Below is a small trained network, with its code and all its weights. Each question gives an input and a target symbol and asks what happens when units are switched off, that is, made to give their printed mean instead of their output.

import numpy as np


def w(rows, s, z=0):
    codes = np.array(rows[::2]) - 128.0
    scale = np.full(codes.shape[1], s)
    scale[-1] = z or s
    return codes * scale


def f(y):
    return np.maximum(y, 0)


def softmax(a):
    e = np.exp(a - a.max(-1, keepdims=True))
    return e / e.sum(-1, keepdims=True)


def log_softmax(a):
    a = a - a.max(-1, keepdims=True)
    return a - np.log(np.exp(a).sum(-1, keepdims=True))


def net(x, mask):
    ids = ['βγζηθξσω'.index(c) for c in x.split()]
    T = len(ids)
    res = E[ids] + P[:T]
    u = 0
    for l in range(2):
        q, k, v = (res @ M[l].T for M in (Q, K, V))
        z = softmax(np.where(np.tri(T) > 0, q @ k.T / 2**0.5, -1e9)) @ v
        res = res + np.where(mask[u], z, O[l][:, -1]) @ O[l][:, :-1]
        u += 1
        y = f(res @ A[l][:, :-1].T + A[l][:, -1])
        res = res + np.where(mask[u : u + 4], y, B[l][:, -1]) @ B[l][:, :-1]
        u += 4
    return log_softmax(res[-1] @ U[:, :-1].T + U[:, -1])


Q, K, V, O, A, B = {}, {}, {}, {}, {}, {}
E = w([
[59,108,90,65],'β',
[99,215,32,140],'γ',
[147,167,148,173],'ζ',
[128,158,181,37],'η',
[171,123,78,25],'θ',
[115,102,165,140],'ξ',
[138,169,212,40],'σ',
[248,112,99,148],'ω',
],0.019)
P = w([
[115,148,189,128],'0',
[118,153,217,136],'1',
[129,146,165,122],'2',
[131,103,131,113],'3',
[132,74,114,116],'4',
[137,48,105,124],'5',
[150,24,88,137],'6',
[162,19,69,141],'7',
[153,2,82,147],'8',
[138,9,82,105],'9',
],0.0067)
Q[0] = w([
[165,195,149,68],'0.h1',
[122,2,175,22],'0.h1',
],0.0094)
K[0] = w([
[69,53,96,176],'0.h1',
[222,2,67,230],'0.h1',
],0.0089)
V[0] = w([
[3,186,159,91],'0.h1',
[191,108,111,164],'0.h1',
],0.0047)
O[0] = w([
[128,141,196,148,2],'0.h1',
[137,248,187,155,184],'0.h1',
],0.013,0.0037)
A[0] = w([
[5,125,154,42,26],'0.n1',
[92,243,85,116,4],'0.n2',
[252,222,192,175,116],'0.n3',
[74,196,2,121,211],'0.n4',
],0.0064,0.0024)
B[0] = w([
[156,131,160,37,190],'0.n1',
[151,166,92,255,174],'0.n2',
[161,153,108,112,234],'0.n3',
[142,125,193,186,254],'0.n4',
],0.014,0.0047)
Q[1] = w([
[125,244,2,203],'1.h1',
[184,94,164,110],'1.h1',
],0.0051)
K[1] = w([
[254,15,129,171],'1.h1',
[66,8,10,36],'1.h1',
],0.0069)
V[1] = w([
[101,254,84,236],'1.h1',
[60,101,170,76],'1.h1',
],0.0042)
O[1] = w([
[7,154,92,112,22],'1.h1',
[2,221,67,207,3],'1.h1',
],0.006,0.0021)
A[1] = w([
[60,53,186,143,194],'1.n1',
[167,99,135,14,70],'1.n2',
[194,48,198,193,84],'1.n3',
[148,85,2,123,5],'1.n4',
],0.0094,0.0031)
B[1] = w([
[42,183,70,2,143],'1.n1',
[25,63,142,229,254],'1.n2',
[70,177,132,27,205],'1.n3',
[59,208,207,171,171],'1.n4',
],0.0091)
U = w([
[83,110,218,117,50],'β',
[51,158,124,161,97],'γ',
[97,134,254,122,34],'ζ',
[43,207,141,36,55],'η',
[136,132,145,108,168],'θ',
[118,27,89,143,254],'ξ',
[37,130,125,91,169],'σ',
[172,217,198,64,247],'ω',
],0.0091,0.0053)

Each question gives the input, a string of symbols that net reads in full, and the target symbol t.
The units are the heads (2 rows each of Q, K, V and O) and the neurons (one row each of A and B). Each row of codes is followed by its name. A weight is (code - 128) times the scale printed after its matrix; where a second scale follows, it is the last column's (O, A, B and U).
mask holds one flag per unit, layer by layer, with each layer's heads first. A switched-off unit (its flag False) gives its mean, the last column of its rows in O or B, instead of its output. The means were averaged over made-up inputs and are rounded, as every weight is.
A unit's drop is (log p(t) with every unit on - log p(t) with that unit switched off) / (log p(t) with every unit on - log p(t) with every unit switched off).
The circuit of an input: a set's keep is (log p(t) with only the set's units on - log p(t) with every unit switched off) / (log p(t) with every unit on - log p(t) with every unit switched off). Starting from all 10 units, units are removed one at a time, each time the one whose removal leaves the highest keep (on an exact tie, the one counted first), for as long as the keep stays at least 0.8.
units of the circuit, in order: the units of the circuit, biggest drop first
unit that matters most: the unit with the biggest drop
k most important neurons: the k neurons with the biggest drops, biggest first
top k neurons in layer l: the k neurons of layer l with the biggest drops, biggest first
drop when u is switched off: that unit's drop, to one decimal
input σ θ θ η ξ ω θ β, target ω: units of the circuit, in order => (0.h1; 1.n2; 0.n4)
input σ γ β β ζ ω ω ω, target ω: unit that matters most => 1.n4
input γ θ θ σ ξ, target η: units of the circuit, in order => (1.n1; 0.h1; 1.n3)
input η ζ θ, target ξ: top 3 neurons in layer 1 => (1.n3; 1.n4; 1.n2)
input σ σ σ ξ, target η: top 3 neurons in layer 1 => (1.n1; 1.n3; 1.n2)
input θ ω ξ, target ω: 2 most important neurons => (1.n2; 0.n1)
input σ ω γ, target ω: top 2 neurons in layer 1 => (1.n2; 1.n3)
input σ η β θ, target ξ: top 2 neurons in layer 1 => (1.n3; 1.n2)
input γ ζ θ η η ξ ω θ, target ω: drop when 0.h1 is switched off => 2.2
input η ω θ ζ σ ω η ω ζ, target ω: drop when 0.h1 is switched off => -0.4
input θ θ θ γ β γ θ η θ η, target ξ: top 3 neurons in layer 1 => (1.n2; 1.n3; 1.n4)
input η ξ θ ζ ω β σ ω ω, target ω: drop when 1.h1 is switched off => -0.2
input η η ω β, target ω: drop when 0.n4 is switched off => 0.5
